In the rows, 128 means zero.
Each row of numbers belongs to one of the things below and depends on some of the facts about them. Some rows are named. Which thing is each other row?

Named rows:
drovel: [167 155 112 133 106  89 130 167 163  85 144 153 133  97 113 114  89  82
 156 150 149  87 138 137  98 167  82 130 140]
plisalak: [148 171 105 131 119  81 110 174 174  88 143 151 135  67 107 130  70  41
 172 162 164  83 142 129  65 171  79 140 141]
drastar: [155 174 125 144  94  46 101 108 155 100 164 152  50 129 122 119 116 168
 143  83 139  50 119 168 105 173 114 131  97]
druplas: [189 146 166  88 100  79 119 171 114 131 122 161 141 141 106  76  82 110
 117 129 153  73 120 163 120 193  88 158 105]
zivekem: [104 166  97  93  96  99 173 203 133 125 166 118 144 180  74 111 132 165
 166 142 156  65 188 112 103 151  80 157 179]
vanugor: [165 149 117 104  92  96 134 146 136 117 152 142 116 117 106  95  98 122
 156 119 143  93 123 135 122 179  79 126 130]
lilok: [166 147  96 118  51 116 125 124 141 141 122  97 164 117  65 122 139 111
 186 126  96 116 123 161  90 164 119 131  69]
rurul: [191 156  45 114  33 133 156  43  89 152  94 131 159 152  69 160 145  99
 150 134 148 133 131 139 103 163 166  81  90]
rodram: [145 147 112  80 138 183 127 118  99 111 121 101 158  81 183 116 137 143
 174  92 112 127 105 144 109  85 126 121 108]
stere: [144 154 114  89 138 170 118 107 103 105 123 104 140  82 190 122 142 155
 171  82 112 115 106 152 104  83 136 121 100]
vobretre: [161 137 161  92 142 114  94 158  72 155 107 130 170 127 141 117  90 118
 116 125 120 121 102 166 109 109 151 168  67]
dusozas: [135 139 108 113 131 124 108 134  95 144 142 110 142 106 134 139 104 131
 155 117 108 145 105 136 113  97 141 137  94]
klaplin: [ 87 158 102  48 134 121  79 105  60 217 155  78 119  86 105 131  82 128
 189  76 126 152  80 122  95 134 127 150  77]
grigro: [136 149 100 158 153 109  98 167 136 100 133 127 165  74 141 171  87  70
 153 164 117 137 129 137  75  81 148 146 107]
voflos: [132 142 127 131 109 154 109 128 118 157 143 111 125  94 128 116 103 133
 150 126  91 140 103  95 124  95 154 144  98]
bupun: [ 94 150  95 109 135 122 134 173  93 150 151  94 160 148 111 150 126 161
 159 133 116 128 148 122 102  79 143 160 125]
zafle: [134 138 108 117 132 117 107 137  96 147 144 110 141 108 130 141 101 131
 152 119 107 147 106 137 113  98 143 139  93]
pogro: [155 148  62 115 123 130 143  59  52 160 116 141 141 141 134 174 112 123
 118 126 159 164 112 116 123 103 192  99 114]
gazan: [149 138 103 178 138 109 134 151  86 139 169  48 181 122 158 182  92 127
 123  58  85 177  46 126 129 149  84 129  81]
kisko: [128 158 112 139 133  92  85 105 109 130 148 117  95 111 150 157 118 164
 146  89 105 112 105 159 101  91 166 140  71]
raza: [135 138 107 113 131 124 107 135  95 143 141 109 142 104 135 140 104 131
 154 116 108 145 106 137 113  96 140 137  93]

Some facts about the things:
griluk Φ 629; tiski Φ 629; simak Φ 338; dririnem Φ 629; pebol Φ 54; vonar Φ 629
droste Φ 338; lilok Φ 54; gosten Φ 338; dito Φ 338; pumo Φ 54; gezek Φ 338
vobretre Φ 629; mutel Φ 338; lobrigral Φ 338; zasil Φ 629; rurul Φ 54; zafle Φ 629
lafu Φ 629; limom Φ 338; bralos Φ 629; kiskazok Φ 629; gredo Φ 629; mupak Φ 54
stabruk Φ 629; zuler Φ 338; trupur Φ 629; redru Φ 629; brabus Φ 629; brabroflek Φ 338
fiduklen Φ 54; tratru Φ 629; vedim Φ 629; pasade Φ 629; klaplin Φ 629; bemu Φ 338
kluske Φ 629; gastok Φ 338; netirel Φ 338; mople Φ 629; dusozas Φ 629; drastar Φ 338
ziklogral Φ 629; stakas Φ 338; votrin Φ 338; klofopo Φ 54; voran Φ 54; rigron Φ 338
plibel Φ 629; flufle Φ 629; fanu Φ 338; plubak Φ 629; gritrel Φ 338; grenir Φ 629
buside Φ 629; purak Φ 338; trines Φ 54; zivekem Φ 338; klekis Φ 629; veflagrar Φ 629
voflos Φ 629; peva Φ 338; nufir Φ 54; grirem Φ 629; grasta Φ 629; druplas Φ 338
lebru Φ 629; voskir Φ 54; fluken Φ 629; nuskebe Φ 629; radrek Φ 629; rigrim Φ 338
tratrobri Φ 629; sozastu Φ 629; skogasti Φ 629; zudar Φ 629; figru Φ 629; drufin Φ 629
dufu Φ 338; gazan Φ 629; nostem Φ 338; raza Φ 629; miti Φ 338; lugrum Φ 54
paplen Φ 629; ziflik Φ 629; brimiklu Φ 338; kateflum Φ 629; zunis Φ 629; vanugor Φ 338
trenis Φ 54; stedro Φ 338; vetruplam Φ 54; tritrik Φ 629; suplelun Φ 629; sikade Φ 338
bupun Φ 629; totrom Φ 629; brokar Φ 338; planik Φ 338; plorar Φ 629; steger Φ 629
pogro Φ 629; laflir Φ 629; saplak Φ 54; grunol Φ 54; drefem Φ 338; trola Φ 54
liko Φ 629; grigro Φ 629; sezom Φ 629; zoson Φ 338; gapor Φ 629; legru Φ 629
morute Φ 629; nugol Φ 338; grofas Φ 338; pledral Φ 338; gugrer Φ 629; gretim Φ 629
lodil Φ 629; flibropom Φ 54; trezik Φ 629; plisalak Φ 338; daflin Φ 629; kisko Φ 629
funul Φ 629; bifas Φ 629; butupor Φ 338; stere Φ 629; kloge Φ 54; vulo Φ 338
brure Φ 338; doponal Φ 338; pladom Φ 54; trito Φ 629; zamesten Φ 629; klikem Φ 629
netar Φ 338; rodram Φ 629; stezigam Φ 629; fladrus Φ 629; klafaba Φ 338; zeklor Φ 629
mena Φ 629; drovel Φ 338; naso Φ 629; tribul Φ 629; defli Φ 54; bubi Φ 629
paplir Φ 629; rovo Φ 54; tevego Φ 338; tibik Φ 54; simak Ξ tratru; vonar Ξ rodram
gosten Ξ zoson; lobrigral Ξ trines; rurul Ξ morute; rurul Ξ dufu; zafle Ξ simak; lafu Ξ fladrus
lafu Ξ dufu; brabroflek Ξ tratru; fiduklen Ξ droste; fiduklen Ξ pogro; kluske Ξ tratru; netirel Ξ vonar
mople Ξ rodram; dusozas Ξ peva; voran Ξ nostem; rigron Ξ tratru; gritrel Ξ limom; grenir Ξ rodram
buside Ξ rurul; buside Ξ rodram; purak Ξ pogro; klekis Ξ liko; peva Ξ tratru; peva Ξ sezom
druplas Ξ butupor; lebru Ξ ziflik; nuskebe Ξ tratru; nuskebe Ξ dufu; radrek Ξ paplen; radrek Ξ netar
skogasti Ξ rovo; zudar Ξ stabruk; figru Ξ stabruk; figru Ξ rodram; gazan Ξ dufu; gazan Ξ rovo
nostem Ξ klofopo; nostem Ξ stabruk; nostem Ξ steger; raza Ξ rodram; paplen Ξ trito; paplen Ξ voran
ziflik Ξ droste; zunis Ξ stakas; vanugor Ξ rigron; vetruplam Ξ tratru; vetruplam Ξ rodram; plorar Ξ mople
plorar Ξ trito; plorar Ξ gosten; plorar Ξ grofas; liko Ξ voran; zoson Ξ stere; legru Ξ liko
legru Ξ rovo; morute Ξ dufu; grofas Ξ rovo; funul Ξ pogro; funul Ξ stezigam; bifas Ξ plisalak
bifas Ξ tibik; bifas Ξ rovo; stere Ξ purak; kloge Ξ kiskazok; kloge Ξ trito; doponal Ξ vonar
pladom Ξ klofopo; trito Ξ simak; trito Ξ dufu; klikem Ξ netar; netar Ξ rovo; klafaba Ξ morute
mena Ξ tratru; mena Ξ stabruk; drovel Ξ dufu; naso Ξ klafaba; tevego Ξ dufu; tibik Ξ nuskebe
tibik Ξ stabruk; tibik Ξ stezigam; griluk α nostem; tiski α simak; simak α trines; dririnem α gapor
pebol α klafaba; droste α sikade; lilok α saplak; gosten α paplir; dito α zudar; pumo α gazan
gezek α radrek; vobretre α zasil; rurul α tiski; zafle α plorar; lafu α rigron; kiskazok α zunis
gredo α droste; mupak α lebru; trupur α doponal; redru α netirel; brabus α fiduklen; brabroflek α vulo
vedim α kloge; pasade α votrin; klaplin α gezek; bemu α trezik; kluske α zivekem; gastok α vonar
netirel α lugrum; mople α druplas; dusozas α naso; drastar α trola; ziklogral α pumo; stakas α zeklor
votrin α vobretre; voran α dririnem; plibel α bupun; fanu α klaplin; plubak α kisko; gritrel α steger
grenir α kateflum; buside α paplen; purak α bubi; trines α stedro; zivekem α morute; klekis α stezigam
veflagrar α plisalak; voflos α zuler; peva α veflagrar; grirem α lodil; grasta α butupor; druplas α sozastu
voskir α klekis; fluken α grasta; nuskebe α rigrim; radrek α totrom; rigrim α gastok; tratrobri α miti
sozastu α pasade; zudar α netar; figru α gritrel; drufin α voskir; dufu α flibropom; gazan α grirem
nostem α pogro; raza α stabruk; miti α trito; lugrum α vetruplam; ziflik α zamesten; kateflum α voran
zunis α drefem; vanugor α lobrigral; trenis α defli; stedro α tratrobri; vetruplam α voflos; tritrik α bemu
suplelun α brabus; bupun α brure; totrom α peva; brokar α bifas; plorar α fladrus; pogro α rurul
saplak α suplelun; grunol α brabroflek; trola α rovo; liko α nufir; grigro α drovel; sezom α vedim
zoson α grofas; legru α griluk; morute α mutel; nugol α pebol; grofas α bralos; pledral α tratru
gugrer α liko; lodil α brimiklu; trezik α klikem; plisalak α trenis; daflin α redru; kisko α stere
funul α rodram; bifas α gretim; butupor α nuskebe; kloge α tritrik; vulo α tevego; brure α kluske
doponal α planik; pladom α gugrer; trito α dito; zamesten α drastar; stezigam α pledral; fladrus α flufle
klafaba α daflin; zeklor α fanu; mena α ziklogral; drovel α laflir; tribul α brokar; defli α grigro
bubi α zoson; paplir α pladom; rovo α plubak; tibik α trupur

Name these rows:
No name comes twice in this set of rows, the named rows included.
[144 139 104 152 135 118 125 143  90 140 158  69 168 115 153 167  97 128
 135  77  93 165  66 128 123 130 104 130  86] : lodil
[181 158  81 108  88  98 166  83 103 133 131 166 115 146 103 121 105 118
 123 127 186 109 125 119 129 189 123  98 149] : nostem
[179 147  91 172  56 108 149 136 133 134 143  42 199 130  90 159 131 108
 159  72  75 143  68 150 103 208  68 122  57] : pumo
[135 136 109 114 136 116 113 139  95 144 142 108 147 110 132 137 106 136
 152 117 107 148 103 140 115 100 140 142  94] : liko
[201 146 193  78 106  77 113 180 103 135 104 171 153 151 110  64  75 103
  98 133 159  61 118 177 118 198  92 173  92] : votrin
[ 91 152  94 103 134 130 137 173  93 148 150  92 163 148 115 150 130 162
 162 131 118 125 151 120 100  76 142 159 128] : morute
[188 129  90  91  39 105  97 151  83 114 166 164  96 133  98 130  67  92
 153 128 129  97 144 128 153 138  46  69 110] : stedro
[177 151 122  67  87 155 141 143 132  80 138 133 128  91 154  73 123 129
 181  96 137  74 126 145 124 157  49 103 137] : netar
[175 158 129  77  89 166 153 127 146  88 131 134 125  89 152  62 130 133
 174  99 141  73 122 127 123 166  69 112 146] : zuler
[141 136 123 111 134 115 102 144  88 150 133 117 149 113 132 134  97 128
 141 121 110 140 105 144 112 102 145 148  86] : mople
[147 148 111  91 143 180 126 126 110  97 118 106 164  74 187 124 132 127
 173 103 115 126 112 144  99  79 128 122 112] : laflir
[160 142  58 111 105 136 126  66  38 155 122 145 134 141 133 183 101 114
 121 127 151 162 119 115 130  88 175  82 106] : tiski
[144 146 111  83 137 177 127 119  99 113 123 102 157  84 179 119 134 142
 172  93 111 128 105 144 110  85 128 122 107] : skogasti
[163 149 123 112  86  99 133 146 142 123 154 142 111 117 100  88  95 122
 153 124 137  93 121 124 126 180  83 131 130] : nugol
[ 89 166  97  72 145 119  72 123  86 186 147  90 132  63 114 151  73  87
 191 104 133 144  96 121  69 121 129 152  86] : totrom

The same things again, as new rows of numbers:
Known rows:
legru: [172 175 130 120 116 153 115 131 118 136 138 152 110  84  53 153 142 146
  92 113  85 157 113  98 116 134 119 101 172 136 179 114 154 126 120 134
  81 115 119]
voran: [180 169 131  90 136 139 100 143 111 143 112 111 121  95  58 175 125 151
  96  88  79 163 102  89 135 142 122  90 139 126 179 126 153 113 137 147
 101  88 118]
sezom: [177 164 131 115 117 156 107 134 121 140 123 152 117  86  60 153 149 137
  90  99  84 147 107  97 121 139 121 102 172 134 181 114 162 132 125 144
  89 123 121]
droste: [178 158 123  98 142 123  98 133 121 133 111 121 120 107  78 149 101 127
 107 103  96 155  99  89 135 126 113  70 151 136 174 145 162 133 114 147
  71 123 120]
nostem: [156 183 115 109 131 160 124 103 123 123 133 127 108 109  73 150  95 151
 116 132  92 190  87  78 108 106  97  76 153 144 177 141 138 131 106 141
  54 104 101]
voskir: [180 169 131  91 136 139 100 144 111 142 110 112 121  96  59 175 125 150
  95  86  80 162 101  89 136 143 122  91 138 125 181 127 152 114 137 147
 101  87 121]
zuler: [177 169  99  95 137 130 118 107 110 150 111 115 127 116  66 111  94 127
 102 122 118 125 120  66 152 142 137  57 159 124 158 148 176 138 121 117
  67 142 136]
paplir: [176 167 131 120 118 145 108 141 117 136 129 151 114  84  58 156 143 141
  87 101  87 150 110 103 121 142 120 103 172 134 182 116 159 128 121 136
  84 116 126]
vobretre: [147 182 146 158 101 144  91 141 117 130 145 152 119  97  41 142 127 134
  71 119 120 142 109  97 132 162 134  91 157 122 196  86 141 117 131 129
  88 112 139]
plorar: [176 169 132 118 118 145 108 139 117 137 133 151 113  83  55 155 144 140
  91 105  84 151 112 102 121 138 121 101 171 135 178 114 159 126 122 137
  84 118 123]
pogro: [151 201 122 131 107 189 143  99 119 130 163 157  95  85  44 151 136 169
 104 143  80 193 102  83  90 113 103 106 176 142 178 109 130 122 116 126
  64 100  98]
ziklogral: [180 172 117 114 130 110 122 163 104 127 145 153  99  87  60 164 130 153
  85  96 102 164 126 126 126 147 119 111 178 135 183 130 155 116 109 104
  70  96 139]
fladrus: [176 170 130 118 119 146 110 136 117 138 133 151 113  83  54 151 143 140
  90 106  87 148 115 100 123 139 123  99 172 133 178 115 159 126 122 134
  84 120 124]
peva: [191 176 119  87 157 107  75 131 122 133 114 126 130 107  80 148 114 129
 133  98 102 152 132 117 149  86 134  46 145 131 176 126 156 108 128 164
  68 145  95]
brabroflek: [178 156 125  98 142 123  96 135 122 131 110 122 120 106  80 153 101 127
 107 101  94 157  96  92 133 126 112  72 150 137 177 145 161 133 113 150
  72 121 120]
skogasti: [175 178 108 121 120 152 131 111 105 157 132 146 118  93  47 117 142 139
  85 120 115 125 135  76 139 151 143  85 179 116 165 116 167 128 129 108
  76 140 137]
fiduklen: [179 181 105  93 138 146 124 112  97 165 112 107 126 106  49 135 124 148
  90 105 109 136 126  61 153 155 146  74 147 106 164 127 162 113 146 117
  92 111 133]
saplak: [180 170 131  90 136 139  99 143 111 143 112 111 121  94  57 175 126 151
  97  88  79 163 103  89 135 141 123  91 139 126 180 126 153 113 137 148
 101  88 118]
simak: [165 181 128  96 138 149 124 102 128 141 143 122  95  95  60 150 105 137
 134 139  85 204  86  74 118  98  95  73 159 148 168 136 139 123 121 142
  66 122  86]
limom: [176 166 100 102 143 129 118 108 109 150 109 118 126 116  72 115 101 125
 101 117 124 132 118  67 152 139 134  57 158 119 163 146 170 135 121 121
  64 142 133]
stabruk: [174 179 107 122 120 152 133 109 103 159 132 147 119  93  46 115 142 139
  84 121 115 123 136  75 140 152 145  84 180 115 165 116 168 127 130 105
  76 142 138]

Rows to name:
No name comes twice in this set of rows, the named rows included.
[130 186 157 182  91 142  77 148 120 124 152 153 122 106  35 141 118 130
  60 123 137 140 103  99 135 175 137  88 148 116 209  68 130 112 136 130
  90 104 147] : pasade
[196 145 150  73 157  98  89 140 131 165 123 114 100  79  58 154 120  97
 135 104  84 178  94  90 157 117 109  67 161 144 161 136 166 119 142 152
  99 156  98] : miti
[178 168  92 100 147 117 125 114 103 148 114 118 120 118  73 117  94 129
  99 114 133 135 124  74 153 143 134  59 161 118 163 154 168 131 117 107
  58 134 140] : brimiklu
[156 204 124 100 124 182 137  99 114 140 148 116  99  93  42 171 120 177
 117 132  72 210  92  69 105 111 103  93 145 135 176 118 123 106 134 137
  81  74  88] : rurul
[176 160 118  91 142 117  93 130 121 130 114 122 119 108  78 153 101 123
 106  99  95 155  99  94 134 125 111  64 159 138 175 145 161 131 118 151
  73 124 119] : stakas
[135 185 155 175  94 142  80 148 119 125 150 153 121 103  38 143 120 131
  64 121 132 142 104 100 134 172 135  90 150 118 206  74 134 114 134 130
  90 105 145] : sozastu
[196 183 138 117 135 140  90 142 119 143 128 156 128  81  58 145 161 151
 124 105  92 148 151 126 139  90 152  85 147 126 180  93 153  99 131 149
  78 142  96] : veflagrar
[201 166 140 107 159 127  81 146 125 142  98 127 141 101  86 138 122 145
 146 107 102 156 135 114 153  73 149  67 111 128 180 125 155 106 117 159
  65 143  91] : plisalak
[197 155 157  95 133 116  98 148 125 168 140 143  95  57  36 158 162 109
 115 103  75 164 112 101 147 134 120  95 180 140 165 106 166 113 149 140
 111 152 107] : trito
[183 173 109 111 137  89 130 178  94 121 152 155  89  89  63 172 121 161
  82  89 114 172 134 141 130 152 118 119 182 134 185 140 153 109 101  82
  60  81 148] : gazan
[205 173 155 106 152 153  92 159 114 157  95 115 142  87  64 159 145 173
 136  99  84 165 136 104 153  92 161  98  89 117 183 107 149  90 135 152
  94 105  92] : defli

The same things again, as new rows of numbers:
Named rows:
tritrik: [152 160  82 123 144 146 145 129 117 120 109 193 164 161]
bemu: [161 125 118 129  88  86 187  84 116  97 100 188 156 151]
mople: [116 126 105 127 154 147 144 124 133 142 130 141 168 175]
mutel: [166  74 125 146  97  62 183 108 123 169 105 156 103 177]
sikade: [161  80 132 167  88  62 177 113 121 170 110 149 119 173]
rodram: [148 113  98 161 145 123 134 157 126 196 122 151 128 184]
zamesten: [105 142  95 114 152  96 109 139 131 127 149 140 171 179]
griluk: [140 118 104 114 158 141 118 112  89 149 118 134 184 163]
nostem: [158  77 137 113 104  85 150  58  64 132 100 123 183 148]
trito: [111 165  84 107 102 155 174 176 166 143 135 101 147 134]
tribul: [130 133 103 121 153 140 140 131 129 139 129 145 169 169]
redru: [145 153 148 119 196 112 160 134 171 179 109 141 213 145]
klekis: [125 136 100 122 155 145 140 124 129 135 127 154 168 172]
lebru: [149 113  99 161 145 122 134 157 125 195 121 152 129 184]
grenir: [128 132 103 122 154 141 140 132 128 138 129 146 169 168]
vobretre: [ 90 111 107 143 156 163 153 107 138 149 135 128 166 192]
voflos: [138 140 125 122 171 125 148 134 149 163 120 142 187 157]
vulo: [143  98 138 128  94  82 184  89 125 118 117 145 157 159]
fiduklen: [147  64  93 193 133  93 121 117 159 166 103 154 105 113]
lafu: [132 131 105 125 152 138 139 135 128 144 129 145 165 169]
rurul: [148  59  96 133 141 118  89  63  84 137  87 107 174  77]

Which thing is each row?
No name comes twice in this set of rows, the named rows included.
[107 113 124 116  95  13 137 100 129  97 148 136 162 174] : drastar
[151 113 168 123 126  62 199  88 156 141 104 142 191 140] : klafaba
[133 105 100 167 147 132 139 145 129 199 125 145 129 195] : zasil
[148 107 103 105 159 144 102  99  55 165 107 116 194 154] : pogro
[153  90 126 102  75  91 164  82  74 140 102  91 174 125] : simak
[120 150  93 116 124 148 159 160 153 145 133 125 152 151] : zudar
[165  83 140 166  95  59 182 114 130 179 107 149 126 169] : zuler
[118 157  82 100 100 156 163 169 144 152 127  89 154 127] : tratrobri
[142  99 141 149 180  85 144  94 200 147  91 140 189  73] : lugrum
[121 136 100 120 153 125 130 135 130 136 136 143 169 171] : ziflik

